Below are the code and all the weights of a small trained network. Each question names an input and a class and asks about switching units off, where a switched-off unit gives its printed mean instead of its output.

import numpy as np


def w(rows, s, z=0):
    codes = np.array(rows[::2]) - 128.0
    scale = np.full(codes.shape[1], s)
    scale[-1] = z or s
    return codes * scale


def norm(h):
    return h / np.sqrt((h * h).mean(-1, keepdims=True) + 1e-5)


def f(y):
    return np.maximum(y, 0)


def log_softmax(a):
    a = a - a.max(-1, keepdims=True)
    return a - np.log(np.exp(a).sum(-1, keepdims=True))


def net(x, mask):
    res = np.array(x, float).reshape(1, 4) / 4 @ E
    u = 0
    for l in range(2):
        y = f(norm(res) @ A[l][:, :-1].T + A[l][:, -1])
        res = res + np.where(mask[u : u + 14], y, B[l][:, -1]) @ B[l][:, :-1]
        u += 14
    return log_softmax(norm(res)[-1] @ U[:, :-1].T + U[:, -1])


A, B = {}, {}
E = w([
[128,129,128,130,129],'x0',
[114,205,70,49,240],'x1',
[182,231,64,124,2],'x2',
[245,52,26,184,205],'x3',
],0.0046)
A[0] = w([
[104,61,134,142,136,106],'0.n1',
[175,34,118,195,76,96],'0.n2',
[255,22,204,112,65,92],'0.n3',
[115,186,129,105,76,108],'0.n4',
[76,107,194,88,83,20],'0.n5',
[170,148,119,54,185,7],'0.n6',
[182,22,121,142,214,104],'0.n7',
[105,199,145,169,239,80],'0.n8',
[150,30,131,147,217,70],'0.n9',
[194,154,66,153,107,98],'0.n10',
[237,141,2,149,84,172],'0.n11',
[198,212,48,58,237,8],'0.n12',
[62,126,215,120,170,125],'0.n13',
[178,62,28,84,163,95],'0.n14',
],0.007,0.0018)
B[0] = w([
[160,79,74,84,94,175],'0.n1',
[31,117,106,200,103,224],'0.n2',
[37,105,71,177,118,225],'0.n3',
[172,62,176,68,121,200],'0.n4',
[124,207,134,194,171,199],'0.n5',
[68,134,86,129,136,167],'0.n6',
[194,215,222,158,170,231],'0.n7',
[59,107,124,132,74,188],'0.n8',
[193,25,90,31,125,218],'0.n9',
[158,63,161,90,94,192],'0.n10',
[248,138,159,106,139,255],'0.n11',
[7,109,59,175,95,231],'0.n12',
[153,76,175,41,96,221],'0.n13',
[128,208,176,190,170,203],'0.n14',
],0.012,0.0049)
A[1] = w([
[127,106,125,117,169,63],'1.n1',
[78,175,161,64,144,66],'1.n2',
[136,126,146,138,88,106],'1.n3',
[160,162,142,150,161,9],'1.n4',
[128,133,131,98,167,56],'1.n5',
[114,109,158,154,141,68],'1.n6',
[7,125,39,205,108,112],'1.n7',
[113,98,116,108,166,95],'1.n8',
[174,154,59,82,95,132],'1.n9',
[124,80,79,119,124,68],'1.n10',
[151,177,95,155,169,32],'1.n11',
[165,102,131,122,113,218],'1.n12',
[145,131,115,139,100,92],'1.n13',
[129,180,178,132,133,53],'1.n14',
],0.016,0.0012)
B[1] = w([
[113,125,139,105,87,146],'1.n1',
[165,143,108,176,141,193],'1.n2',
[130,112,108,111,176,166],'1.n3',
[129,141,117,168,115,151],'1.n4',
[114,104,126,134,112,145],'1.n5',
[135,171,86,97,112,153],'1.n6',
[35,111,4,114,162,246],'1.n7',
[120,128,147,95,113,152],'1.n8',
[87,86,170,77,121,160],'1.n9',
[144,165,147,134,139,156],'1.n10',
[160,141,124,173,129,149],'1.n11',
[85,165,138,111,125,174],'1.n12',
[120,127,139,95,146,149],'1.n13',
[146,114,128,165,120,156],'1.n14',
],0.024,0.011)
U = w([
[66,135,10,135,152,122],'0',
[234,176,147,209,131,245],'1',
[151,111,218,16,101,2],'2',
],0.013,0.00099)

Each question gives the input, the list of numbers given to net, and the class t.
The units are the neurons (one row each of A and B). Each row of codes is followed by its name. A weight is (code - 128) times the scale printed after its matrix; where a second scale follows, it is the last column's (A, B and U).
mask holds one flag per neuron, layer by layer. A switched-off neuron (its flag False) gives its mean, the last column of its row in B, instead of its output. The means were averaged over made-up inputs and are rounded, as every weight is.
A unit's drop is (log p(t) with every unit on - log p(t) with that unit switched off) / (log p(t) with every unit on - log p(t) with every unit switched off).
The circuit of an input: a set's keep is (log p(t) with only the set's units on - log p(t) with every unit switched off) / (log p(t) with every unit on - log p(t) with every unit switched off). Starting from the 12 units with the biggest drops (on a tie, the unit counted first), units are removed one at a time, each time the one whose removal leaves the highest keep (on an exact tie, the one counted first), for as long as the keep stays at least 0.8.
circuit, biggest first: the units of the circuit, biggest drop first
unit that matters most: the unit with the biggest drop
top k neurons: the k neurons with the biggest drops, biggest first
top k neurons in layer l: the k neurons of layer l with the biggest drops, biggest first
drop when u is switched off: that unit's drop, to one decimal
input [-3,-2,-3,1], class 2: top 3 neurons : (0.n9, 1.n7, 0.n7)
input [-5,-5,-6,7], class 1: top 3 neurons : (0.n7, 1.n7, 0.n12)
input [6,5,-3,-7], class 1: top 3 neurons : (1.n2, 1.n7, 0.n12)
input [-2,-4,6,3], class 2: unit that matters most : 0.n11
input [8,5,8,-7], class 2: top 3 neurons in layer 0 : (0.n14, 0.n7, 0.n2)
input [-5,0,-4,3], class 2: top 4 neurons in layer 0 : (0.n9, 0.n5, 0.n1, 0.n11)
input [3,2,3,8], class 1: top 2 neurons in layer 0 : (0.n11, 0.n14)
input [8,-6,-8,0], class 2: top 3 neurons : (0.n9, 1.n7, 0.n12)
input [-7,-7,-4,8], class 1: top 2 neurons : (0.n7, 0.n12)
input [8,-1,3,2], class 2: top 4 neurons : (0.n11, 0.n10, 1.n7, 0.n7)
input [1,2,2,-3], class 1: top 2 neurons in layer 0 : (0.n9, 0.n11)
input [3,-2,1,4], class 1: top 2 neurons : (0.n11, 1.n7)
input [-6,4,-3,5], class 1: top 3 neurons : (0.n7, 0.n14, 0.n3)
input [0,-2,-5,-6], class 1: top 4 neurons : (0.n5, 1.n7, 0.n9, 1.n2)
input [-4,-1,-3,7], class 1: unit that matters most : 0.n7
input [2,2,-7,4], class 2: top 2 neurons : (0.n9, 1.n7)
input [4,-1,2,-1], class 2: top 2 neurons : (1.n7, 0.n7)
input [-5,-3,8,-7], class 2: drop when 1.n7 is switched off : 1.0
input [-2,5,-5,-6], class 1: drop when 0.n13 is switched off : 0.8
input [-1,-3,-7,-1], class 2: circuit, biggest first : (1.n7)
input [5,-4,8,-5], class 2: drop when 1.n7 is switched off : 0.4
input [-5,-1,-6,4], class 2: drop when 0.n14 is switched off : 0.0
